Below is a small trained network, with its code and all its weights. Each question gives an input and a class and asks what happens when units are switched off, that is, made to give their printed mean instead of their output.

import numpy as np


def w(rows, s, z=0):
    codes = np.array(rows[::2]) - 128.0
    scale = np.full(codes.shape[1], s)
    scale[-1] = z or s
    return codes * scale


def norm(h):
    return h / np.sqrt((h * h).mean(-1, keepdims=True) + 1e-5)


def f(y):
    return np.maximum(y, 0)


def log_softmax(a):
    a = a - a.max(-1, keepdims=True)
    return a - np.log(np.exp(a).sum(-1, keepdims=True))


def net(x, mask):
    res = np.array(x, float).reshape(1, 6) / 4 @ E
    u = 0
    for l in range(2):
        y = f(norm(res) @ A[l][:, :-1].T + A[l][:, -1])
        res = res + np.where(mask[u : u + 7], y, B[l][:, -1]) @ B[l][:, :-1]
        u += 7
    return log_softmax(norm(res)[-1] @ U[:, :-1].T + U[:, -1])


A, B = {}, {}
E = w([
[125,113,198,82,57],'x0',
[200,1,24,105,132],'x1',
[178,121,208,39,198],'x2',
[213,231,200,121,140],'x3',
[209,120,167,143,15],'x4',
[233,122,180,209,211],'x5',
],0.0066)
A[0] = w([
[122,128,133,236,69,162],'0.n1',
[149,111,222,178,218,74],'0.n2',
[27,239,239,68,254,1],'0.n3',
[95,242,201,105,77,190],'0.n4',
[113,65,115,129,48,34],'0.n5',
[224,129,74,165,178,113],'0.n6',
[43,109,9,112,219,81],'0.n7',
],0.0085,0.0028)
B[0] = w([
[136,104,57,68,136,206],'0.n1',
[211,56,194,71,53,205],'0.n2',
[239,236,186,122,50,254],'0.n3',
[221,187,206,127,90,242],'0.n4',
[104,56,122,59,70,173],'0.n5',
[70,214,144,178,185,209],'0.n6',
[116,204,1,225,147,242],'0.n7',
],0.0087,0.006)
A[1] = w([
[155,184,46,168,78,142],'1.n1',
[134,127,89,149,96,2],'1.n2',
[163,83,134,184,215,109],'1.n3',
[76,204,219,151,87,138],'1.n4',
[146,183,54,168,75,109],'1.n5',
[255,82,117,192,153,105],'1.n6',
[34,164,3,223,170,129],'1.n7',
],0.0094,0.0074)
B[1] = w([
[98,65,124,107,150,233],'1.n1',
[71,128,130,84,140,128],'1.n2',
[130,170,168,185,124,160],'1.n3',
[157,136,160,89,175,198],'1.n4',
[144,108,92,61,128,206],'1.n5',
[158,176,95,115,170,198],'1.n6',
[118,98,59,176,252,254],'1.n7',
],0.015,0.0085)
U = w([
[97,51,79,72,27,2],'0',
[144,102,5,123,172,239],'1',
[184,205,190,162,136,170],'2',
],0.02,0.007)

Each question gives the input, the list of numbers given to net, and the class t.
The units are the neurons (one row each of A and B). Each row of codes is followed by its name. A weight is (code - 128) times the scale printed after its matrix; where a second scale follows, it is the last column's (A, B and U).
mask holds one flag per neuron, layer by layer. A switched-off neuron (its flag False) gives its mean, the last column of its row in B, instead of its output. The means were averaged over made-up inputs and are rounded, as every weight is.
A unit's drop is (log p(t) with every unit on - log p(t) with that unit switched off) / (log p(t) with every unit on - log p(t) with every unit switched off).
The circuit of an input: a set's keep is (log p(t) with only the set's units on - log p(t) with every unit switched off) / (log p(t) with every unit on - log p(t) with every unit switched off). Starting from the 12 units with the biggest drops (on a tie, the unit counted first), units are removed one at a time, each time the one whose removal leaves the highest keep (on an exact tie, the one counted first), for as long as the keep stays at least 0.8.
units of the circuit, in order: the units of the circuit, biggest drop first
k most important neurons: the k neurons with the biggest drops, biggest first
k most important neurons of layer l: the k neurons of layer l with the biggest drops, biggest first
drop when u is switched off: that unit's drop, to one decimal
input [3,5,6,-6,8,-1], class 0: units of the circuit, in order	(1.n7)
input [0,4,-7,5,4,-4], class 0: units of the circuit, in order	(1.n7; 0.n5)
input [1,1,3,-1,7,-2], class 0: units of the circuit, in order	(1.n7; 0.n5)
input [6,-4,4,-7,-6,-5], class 2: 2 most important neurons of layer 0	(0.n3; 0.n1)
input [0,-6,-4,0,-8,-4], class 2: 2 most important neurons	(0.n3; 0.n4)
input [2,8,4,2,-1,7], class 2: units of the circuit, in order	(1.n7; 1.n3)
input [8,-5,-1,-3,2,-5], class 2: 3 most important neurons of layer 1	(1.n4; 1.n1; 1.n5)
input [8,7,5,8,-7,-7], class 2: 3 most important neurons of layer 1	(1.n7; 1.n1; 1.n5)
input [-6,0,-7,5,8,-6], class 0: 2 most important neurons	(1.n7; 0.n7)
input [7,1,-7,1,0,2], class 0: drop when 0.n7 is switched off	0.1
input [-1,-3,2,-1,4,-1], class 2: drop when 0.n6 is switched off	0.0
input [1,-1,-5,-2,6,-5], class 0: drop when 1.n7 is switched off	0.1
input [4,-5,-6,-4,1,-5], class 0: drop when 1.n7 is switched off	0.2
input [8,3,-5,-8,6,-3], class 0: most important neuron of layer 1	(1.n7)
